Here is a tiny trained network, its code and every weight. The questions are about switching its units off for an input and a target symbol, where a switched-off unit gives its printed mean instead of its output.

import numpy as np


def w(rows, s, z=0):
    codes = np.array(rows[::2]) - 128.0
    scale = np.full(codes.shape[1], s)
    scale[-1] = z or s
    return codes * scale


def f(y):
    return y / 2 * (1 + np.tanh(0.7978845608 * (y + 0.044715 * y**3)))


def softmax(a):
    e = np.exp(a - a.max(-1, keepdims=True))
    return e / e.sum(-1, keepdims=True)


def log_softmax(a):
    a = a - a.max(-1, keepdims=True)
    return a - np.log(np.exp(a).sum(-1, keepdims=True))


def net(x, mask):
    ids = ['αβγδεζηθλμξπστψω'.index(c) for c in x.split()]
    T = len(ids)
    res = E[ids] + P[:T]
    u = 0
    for l in range(2):
        q, k, v = (res @ M[l].T for M in (Q, K, V))
        z = softmax(np.where(np.tri(T) > 0, q @ k.T / 2**0.5, -1e9)) @ v
        res = res + np.where(mask[u], z, O[l][:, -1]) @ O[l][:, :-1]
        u += 1
        y = f(res @ A[l][:, :-1].T + A[l][:, -1])
        res = res + np.where(mask[u : u + 16], y, B[l][:, -1]) @ B[l][:, :-1]
        u += 16
    return log_softmax(res[-1] @ U[:, :-1].T + U[:, -1])


Q, K, V, O, A, B = {}, {}, {}, {}, {}, {}
E = w([
[150,98,100,84,179,122,82,95,127],'α',
[102,184,124,114,139,72,245,154,102],'β',
[77,63,110,87,136,155,119,78,134],'γ',
[136,132,98,87,133,152,252,145,122],'δ',
[95,172,130,119,84,89,200,168,140],'ε',
[135,51,43,62,129,251,158,89,160],'ζ',
[166,196,94,95,109,80,171,200,138],'η',
[143,82,110,43,128,171,97,141,203],'θ',
[92,91,177,108,74,202,130,115,160],'λ',
[173,164,153,145,121,102,44,135,112],'μ',
[73,138,139,171,113,99,56,87,89],'ξ',
[80,109,51,111,140,82,30,138,130],'π',
[129,125,237,50,164,138,36,123,227],'σ',
[167,97,159,166,215,210,87,100,10],'τ',
[166,133,209,131,131,242,88,180,126],'ψ',
[31,105,38,188,100,199,88,96,69],'ω',
],0.012)
P = w([
[160,104,124,139,152,71,250,122,136],'0',
[208,144,88,136,64,70,238,79,162],'1',
[104,159,136,8,166,148,166,194,55],'2',
[136,76,142,146,166,116,203,169,135],'3',
[211,130,94,161,58,89,173,99,169],'4',
[71,211,138,92,143,205,125,152,125],'5',
[131,65,142,154,162,151,140,172,130],'6',
[197,111,102,187,80,117,113,107,181],'7',
[97,183,136,100,126,208,42,155,98],'8',
[123,45,139,182,155,188,84,178,126],'9',
[191,98,100,224,91,157,62,107,196],'10',
[112,196,136,107,105,222,41,152,112],'11',
],0.011)
Q[0] = w([
[156,98,147,150,123,128,136,159,117],'0.h1',
[253,104,90,233,35,80,120,22,230],'0.h1',
],0.034)
K[0] = w([
[133,149,130,157,129,118,121,162,114],'0.h1',
[113,95,132,157,125,196,3,125,132],'0.h1',
],0.039)
V[0] = w([
[163,143,187,178,112,193,128,131,62],'0.h1',
[93,136,3,191,132,126,113,145,55],'0.h1',
],0.016)
O[0] = w([
[162,236,134,91,135,60,252,55,143,4],'0.h1',
[157,22,112,29,23,68,143,131,8,125],'0.h1',
],0.0046,0.003)
A[0] = w([
[31,158,149,118,182,87,61,111,90,73],'0.n1',
[87,206,114,118,56,116,114,128,103,121],'0.n2',
[51,155,88,186,128,134,127,156,145,73],'0.n3',
[195,159,93,208,59,170,141,132,79,4],'0.n4',
[125,200,128,47,68,113,141,1,93,53],'0.n5',
[83,180,158,113,204,160,119,158,134,76],'0.n6',
[87,161,122,47,90,174,74,125,76,165],'0.n7',
[66,137,15,110,168,134,135,74,45,84],'0.n8',
[127,85,152,73,101,111,129,162,65,30],'0.n9',
[31,125,200,202,142,57,109,62,119,2],'0.n10',
[92,106,242,178,87,61,135,171,169,107],'0.n11',
[61,210,44,52,93,103,100,77,178,24],'0.n12',
[176,120,103,200,225,27,105,181,24,28],'0.n13',
[198,151,129,129,129,76,119,45,148,44],'0.n14',
[216,87,238,151,169,138,186,104,144,80],'0.n15',
[143,140,171,22,59,128,129,128,176,50],'0.n16',
],0.0091,0.0057)
B[0] = w([
[139,123,91,126,85,148,186,121,128,160],'0.n1',
[197,87,108,108,197,198,67,114,137,160],'0.n2',
[132,160,131,84,134,50,124,104,108,144],'0.n3',
[57,70,121,102,156,117,73,152,142,136],'0.n4',
[169,172,129,160,92,118,11,160,75,162],'0.n5',
[146,130,83,87,89,107,144,106,75,177],'0.n6',
[134,226,112,98,151,85,195,108,149,254],'0.n7',
[89,147,148,143,89,148,36,119,117,152],'0.n8',
[29,165,83,184,152,177,78,138,194,144],'0.n9',
[198,153,214,146,96,143,58,146,96,121],'0.n10',
[148,139,108,76,74,143,184,97,147,142],'0.n11',
[65,127,152,180,127,237,127,150,95,126],'0.n12',
[115,142,32,125,55,156,104,103,84,144],'0.n13',
[75,139,117,146,77,193,216,125,105,165],'0.n14',
[129,108,123,183,148,221,13,158,120,155],'0.n15',
[83,113,114,166,102,125,66,115,53,137],'0.n16',
],0.013,0.0055)
Q[1] = w([
[152,125,66,49,116,224,115,31,235],'1.h1',
[143,161,191,67,254,206,129,85,135],'1.h1',
],0.027)
K[1] = w([
[244,118,95,75,166,151,114,198,217],'1.h1',
[119,98,84,142,96,115,192,111,253],'1.h1',
],0.031)
V[1] = w([
[120,209,119,108,128,90,97,254,150],'1.h1',
[169,135,149,103,62,103,134,233,135],'1.h1',
],0.005)
O[1] = w([
[123,137,32,100,104,94,193,252,137,251],'1.h1',
[173,151,148,102,105,120,129,193,165,200],'1.h1',
],0.0023,0.0022)
A[1] = w([
[127,42,129,177,215,76,195,88,73,108],'1.n1',
[113,64,84,130,142,74,133,114,182,137],'1.n2',
[167,71,110,143,122,151,150,106,68,50],'1.n3',
[100,60,151,79,183,157,137,62,131,67],'1.n4',
[196,70,119,123,150,68,158,136,196,90],'1.n5',
[93,127,88,116,179,133,118,136,130,21],'1.n6',
[171,132,127,138,151,86,121,160,132,90],'1.n7',
[129,152,120,126,120,127,115,126,90,2],'1.n8',
[81,65,160,156,250,71,123,113,102,134],'1.n9',
[115,122,141,132,156,141,101,98,105,127],'1.n10',
[177,49,125,119,72,56,152,131,98,127],'1.n11',
[93,85,187,151,168,102,180,117,217,95],'1.n12',
[173,90,118,161,90,102,158,128,149,237],'1.n13',
[101,155,134,160,129,128,140,95,133,90],'1.n14',
[153,127,197,157,163,171,162,156,122,132],'1.n15',
[123,82,214,104,110,135,102,137,175,31],'1.n16',
],0.015,0.0062)
B[1] = w([
[119,138,139,78,122,184,139,116,63,146],'1.n1',
[151,94,116,60,151,116,124,98,160,173],'1.n2',
[140,148,189,148,117,135,128,133,133,168],'1.n3',
[202,156,163,121,110,77,160,86,124,144],'1.n4',
[172,115,144,133,128,112,111,251,114,172],'1.n5',
[155,120,165,129,117,123,145,114,100,157],'1.n6',
[129,130,122,127,91,136,99,96,155,143],'1.n7',
[104,101,153,130,176,135,154,143,166,162],'1.n8',
[101,115,128,179,157,139,23,135,110,144],'1.n9',
[115,148,109,131,119,118,152,159,146,142],'1.n10',
[126,177,177,89,59,96,96,110,156,213],'1.n11',
[44,141,186,158,150,110,134,90,218,155],'1.n12',
[117,92,91,176,179,128,170,102,82,255],'1.n13',
[164,118,117,106,128,128,103,158,130,139],'1.n14',
[115,76,123,89,64,155,148,116,146,159],'1.n15',
[125,178,90,155,150,138,119,128,143,131],'1.n16',
],0.023,0.0063)
U = w([
[159,105,160,136,147,164,61,153,93,64],'α',
[58,228,148,51,175,170,173,172,75,252],'β',
[95,119,189,141,166,131,89,114,152,71],'γ',
[67,84,189,127,132,164,138,158,110,74],'δ',
[71,109,179,141,125,95,157,180,165,96],'ε',
[199,94,203,143,132,143,166,125,152,74],'ζ',
[160,91,137,154,93,94,126,226,131,161],'η',
[147,108,134,175,181,139,95,181,222,54],'θ',
[80,132,141,194,115,140,160,108,222,65],'λ',
[145,87,85,245,135,142,157,124,103,247],'μ',
[107,134,178,191,36,84,99,98,119,132],'ξ',
[100,70,83,96,109,97,86,90,159,57],'π',
[185,255,106,130,166,167,91,131,201,234],'σ',
[143,161,199,211,126,181,121,194,148,71],'τ',
[136,115,130,137,65,194,112,170,184,55],'ψ',
[28,130,99,173,109,112,54,196,134,104],'ω',
],0.0041,0.0034)

Each question gives the input, a string of symbols that net reads in full, and the target symbol t.
The units are the heads (2 rows each of Q, K, V and O) and the neurons (one row each of A and B). Each row of codes is followed by its name. A weight is (code - 128) times the scale printed after its matrix; where a second scale follows, it is the last column's (O, A, B and U).
mask holds one flag per unit, layer by layer, with each layer's heads first. A switched-off unit (its flag False) gives its mean, the last column of its rows in O or B, instead of its output. The means were averaged over made-up inputs and are rounded, as every weight is.
A unit's drop is (log p(t) with every unit on - log p(t) with that unit switched off) / (log p(t) with every unit on - log p(t) with every unit switched off).
The circuit of an input: a set's keep is (log p(t) with only the set's units on - log p(t) with every unit switched off) / (log p(t) with every unit on - log p(t) with every unit switched off). Starting from the 12 units with the biggest drops (on a tie, the unit counted first), units are removed one at a time, each time the one whose removal leaves the highest keep (on an exact tie, the one counted first), for as long as the keep stays at least 0.8.
circuit, biggest first: the units of the circuit, biggest drop first
most important unit: the unit with the biggest drop
top k neurons: the k neurons with the biggest drops, biggest first
top k neurons in layer l: the k neurons of layer l with the biggest drops, biggest first
input δ σ δ ξ ψ ε μ α ψ η ζ, target ψ: most important unit : 0.h1
input σ σ α β δ ζ ω, target ω: top 2 neurons : [0.n8 1.n9]
input β δ μ β μ, target μ: circuit, biggest first : [0.h1 0.n14 1.n13 1.n11]
input μ ε μ ψ λ σ μ η, target σ: top 2 neurons : [0.n6 0.n3]
input λ α μ ζ π ξ σ λ, target σ: top 2 neurons : [0.n3 0.n6]
input λ η β ζ η μ σ η η, target σ: circuit, biggest first : [0.n7 1.n13 0.n2]
input ζ β δ π γ ξ ε μ, target ξ: circuit, biggest first : [0.h1 1.n11 0.n7]
input β η η μ ξ, target ξ: top 2 neurons : [1.n11 0.n5]
input ψ η μ δ ψ δ η ζ μ η μ ξ, target σ: circuit, biggest first : [0.n7 0.n2]
input μ σ ε μ ζ δ η σ ψ τ μ π, target β: circuit, biggest first : [0.n7 0.n12]
input μ μ η ε γ λ δ γ μ, target σ: circuit, biggest first : [0.n7 1.n13 0.n2]
input ε α π λ η, target π: top 2 neurons : [0.n9 1.n2]
input ζ λ ξ α ω μ ε λ σ β, target β: top 3 neurons : [1.n1 0.n9 0.n8]
input ψ ω β ξ μ μ π ζ σ μ ζ, target σ: circuit, biggest first : [0.h1]
input μ η τ μ μ, target τ: top 2 neurons : [0.n14 0.n5]
input ψ α σ α σ λ ξ μ τ ω λ, target ω: top 2 neurons : [0.n9 0.n5]
input δ η μ ξ δ μ η τ ω ζ ζ, target ω: top 2 neurons : [0.n9 0.n5]
input ζ σ γ ε ψ θ τ θ μ μ σ, target σ: circuit, biggest first : [0.h1 1.n13]
input ε ξ ζ ε μ λ ζ θ μ ψ ξ, target ψ: top 3 neurons in layer 0 : [0.n12 0.n14 0.n10]
input ξ λ σ μ ε ε λ ξ θ, target β: top neuron : [0.n7]
input α γ ε ξ ζ μ θ, target θ: top 3 neurons in layer 1 : [1.n5 1.n12 1.n16]
input ψ η δ ψ, target ψ: top 3 neurons : [1.n15 0.n15 1.n13]
input γ σ ζ θ δ, target θ: top 3 neurons : [1.n5 1.n12 0.n14]
input μ ξ η μ α γ η η η η ζ, target η: top 3 neurons : [1.n5 0.n2 0.n14]
input ζ ξ μ θ η, target μ: top 2 neurons : [1.n13 0.n14]
input μ ψ η μ α, target μ: top 2 neurons in layer 1 : [1.n13 1.n11]
input α ζ γ ε, target ε: top 2 neurons : [1.n12 1.n5]
input σ μ λ λ ε μ π δ ψ α ζ ω, target β: circuit, biggest first : [0.n7]
input ε θ θ λ, target λ: top 2 neurons in layer 0 : [0.n5 0.n6]
input ε α ζ ξ γ μ σ, target σ: top 2 neurons in layer 1 : [1.n16 1.n4]
